Below is a small trained network, with its code and all its weights. Each question gives an input and a class and asks what happens when units are switched off, that is, made to give their printed mean instead of their output.

import numpy as np


def w(rows, s, z=0):
    codes = np.array(rows[::2]) - 128.0
    scale = np.full(codes.shape[1], s)
    scale[-1] = z or s
    return codes * scale


def f(y):
    return np.maximum(y, 0)


def log_softmax(a):
    a = a - a.max(-1, keepdims=True)
    return a - np.log(np.exp(a).sum(-1, keepdims=True))


def net(x, mask):
    res = np.array(x, float).reshape(1, 8) / 4 @ E
    y = f(res @ A[0][:, :-1].T + A[0][:, -1])
    res = res + np.where(mask, y, B[0][:, -1]) @ B[0][:, :-1]
    return log_softmax(res[-1] @ U[:, :-1].T + U[:, -1])


A, B = {}, {}
E = w([
[128,126,129],'x0',
[127,128,129],'x1',
[70,2,155],'x2',
[124,116,23],'x3',
[130,129,129],'x4',
[129,128,127],'x5',
[252,77,138],'x6',
[124,131,129],'x7',
],0.0057)
A[0] = w([
[121,89,67,146],'N1',
[134,114,225,72],'N2',
[101,157,199,132],'N3',
[180,110,135,89],'N4',
[143,114,89,107],'N5',
[40,151,125,33],'N6',
[77,159,136,154],'N7',
[56,133,135,82],'N8',
[148,129,179,111],'N9',
[78,30,136,51],'N10',
[105,157,249,77],'N11',
[109,96,87,57],'N12',
[75,72,175,120],'N13',
[106,133,84,65],'N14',
[120,114,108,95],'N15',
[116,115,219,108],'N16',
[145,84,153,104],'N17',
[170,114,205,37],'N18',
[99,41,134,43],'N19',
[78,163,129,68],'N20',
[140,172,188,132],'N21',
[81,144,124,42],'N22',
[81,143,133,53],'N23',
[68,131,154,115],'N24',
[134,138,192,84],'N25',
[103,116,145,92],'N26',
[62,186,123,97],'N27',
[132,174,157,74],'N28',
[107,88,135,46],'N29',
[115,82,130,89],'N30',
[238,79,132,12],'N31',
[145,100,195,113],'N32',
[132,130,143,255],'N33',
[130,121,114,195],'N34',
[153,199,125,72],'N35',
[96,134,114,140],'N36',
[92,115,38,110],'N37',
[95,151,140,103],'N38',
[167,74,123,100],'N39',
[159,210,118,36],'N40',
[90,179,190,50],'N41',
[155,124,44,105],'N42',
[141,156,123,71],'N43',
[150,178,140,63],'N44',
[129,152,180,83],'N45',
],0.012,0.008)
B[0] = w([
[69,129,114,178],'N1',
[112,122,99,150],'N2',
[80,135,110,165],'N3',
[162,93,128,144],'N4',
[120,111,99,142],'N5',
[184,75,115,146],'N6',
[167,98,152,173],'N7',
[161,100,133,150],'N8',
[106,126,99,146],'N9',
[152,191,97,167],'N10',
[96,106,40,162],'N11',
[113,145,75,134],'N12',
[151,179,135,176],'N13',
[125,100,86,133],'N14',
[129,129,108,131],'N15',
[87,109,91,161],'N16',
[148,140,148,147],'N17',
[142,104,99,139],'N18',
[144,183,101,154],'N19',
[176,104,124,140],'N20',
[79,125,125,164],'N21',
[170,96,118,131],'N22',
[167,100,120,132],'N23',
[155,95,165,156],'N24',
[114,115,76,140],'N25',
[144,122,121,133],'N26',
[188,86,132,162],'N27',
[126,138,103,137],'N28',
[145,181,120,131],'N29',
[133,157,117,143],'N30',
[249,21,108,153],'N31',
[110,127,132,155],'N32',
[113,168,252,254],'N33',
[102,149,182,197],'N34',
[146,171,105,152],'N35',
[144,124,145,154],'N36',
[76,117,63,171],'N37',
[158,111,121,140],'N38',
[160,95,124,154],'N39',
[159,193,88,149],'N40',
[139,109,88,140],'N41',
[71,107,76,165],'N42',
[141,153,111,130],'N43',
[140,160,111,137],'N44',
[116,125,95,137],'N45',
],0.033,0.008)
U = w([
[207,254,99,15],'0',
[188,75,149,35],'1',
[62,101,74,2],'2',
[123,150,175,243],'3',
[123,149,174,234],'4',
[126,147,175,219],'5',
[123,147,172,184],'6',
],0.0092,0.0052)

Each question gives the input, the list of numbers given to net, and the class t.
The units are the neurons (one row each of A and B). Each row of codes is followed by its name. A weight is (code - 128) times the scale printed after its matrix; where a second scale follows, it is the last column's (A, B and U).
mask holds one flag per neuron, in row order. A switched-off neuron (its flag False) gives its mean, the last column of its row in B, instead of its output. The means were averaged over made-up inputs and are rounded, as every weight is.
A unit's drop is (log p(t) with every unit on - log p(t) with that unit switched off) / (log p(t) with every unit on - log p(t) with every unit switched off).
The circuit of an input: a set's keep is (log p(t) with only the set's units on - log p(t) with every unit switched off) / (log p(t) with every unit on - log p(t) with every unit switched off). Starting from the 12 units with the biggest drops (on a tie, the unit counted first), units are removed one at a time, each time the one whose removal leaves the highest keep (on an exact tie, the one counted first), for as long as the keep stays at least 0.8.
circuit, biggest first: the units of the circuit, biggest drop first
top k neurons: the k neurons with the biggest drops, biggest first
drop when u is switched off: that unit's drop, to one decimal
input [3,4,1,8,-1,7,7,0], class 2: circuit, biggest first -> [N42]
input [6,1,8,-7,8,1,5,8], class 0: circuit, biggest first -> [N13; N10]
input [1,-1,6,-2,-3,-2,8,-3], class 1: top 2 neurons -> [N31; N39]
input [-1,-7,-7,-7,-1,3,-6,8], class 0: top 2 neurons -> [N40; N35]
input [-1,-3,8,-2,4,-2,5,-7], class 0: circuit, biggest first -> [N10; N19]
input [-5,-5,4,7,-4,-7,7,-1], class 1: top 2 neurons -> [N31; N39]
input [7,5,-7,3,4,3,-4,7], class 0: top 2 neurons -> [N40; N35]
input [-6,5,7,-5,-5,5,-3,-7], class 0: circuit, biggest first -> [N10; N13]
input [2,-7,3,-8,-8,-6,-7,-5], class 2: top 3 neurons -> [N11; N3; N16]
input [-2,2,8,0,-5,-7,5,-5], class 0: circuit, biggest first -> [N10; N19]
input [-1,-2,7,8,1,1,6,4], class 2: top 3 neurons -> [N1; N42; N37]
input [0,-5,3,-7,-2,0,-1,7], class 2: top 2 neurons -> [N11; N16]
input [-5,6,-8,-5,-5,-6,5,-5], class 0: top 2 neurons -> [N40; N35]
input [-7,-7,0,7,2,-1,-6,3], class 2: circuit, biggest first -> [N37]
input [5,-5,8,-8,-4,7,5,3], class 0: top 3 neurons -> [N13; N10; N19]
input [-5,3,-8,-7,-4,5,-6,-6], class 0: top 2 neurons -> [N40; N35]
input [-6,0,6,-3,0,-7,7,7], class 1: top 4 neurons -> [N31; N39; N4; N18]
input [4,6,-2,4,-3,1,-7,-4], class 1: drop when N27 is switched off -> 0.2
input [-4,-3,-1,1,1,-7,8,3], class 1: drop when N31 is switched off -> 0.8
input [1,-5,0,3,1,5,6,-3], class 1: circuit, biggest first -> [N31]
input [2,-2,3,-7,-2,3,6,7], class 2: drop when N9 is switched off -> 0.1
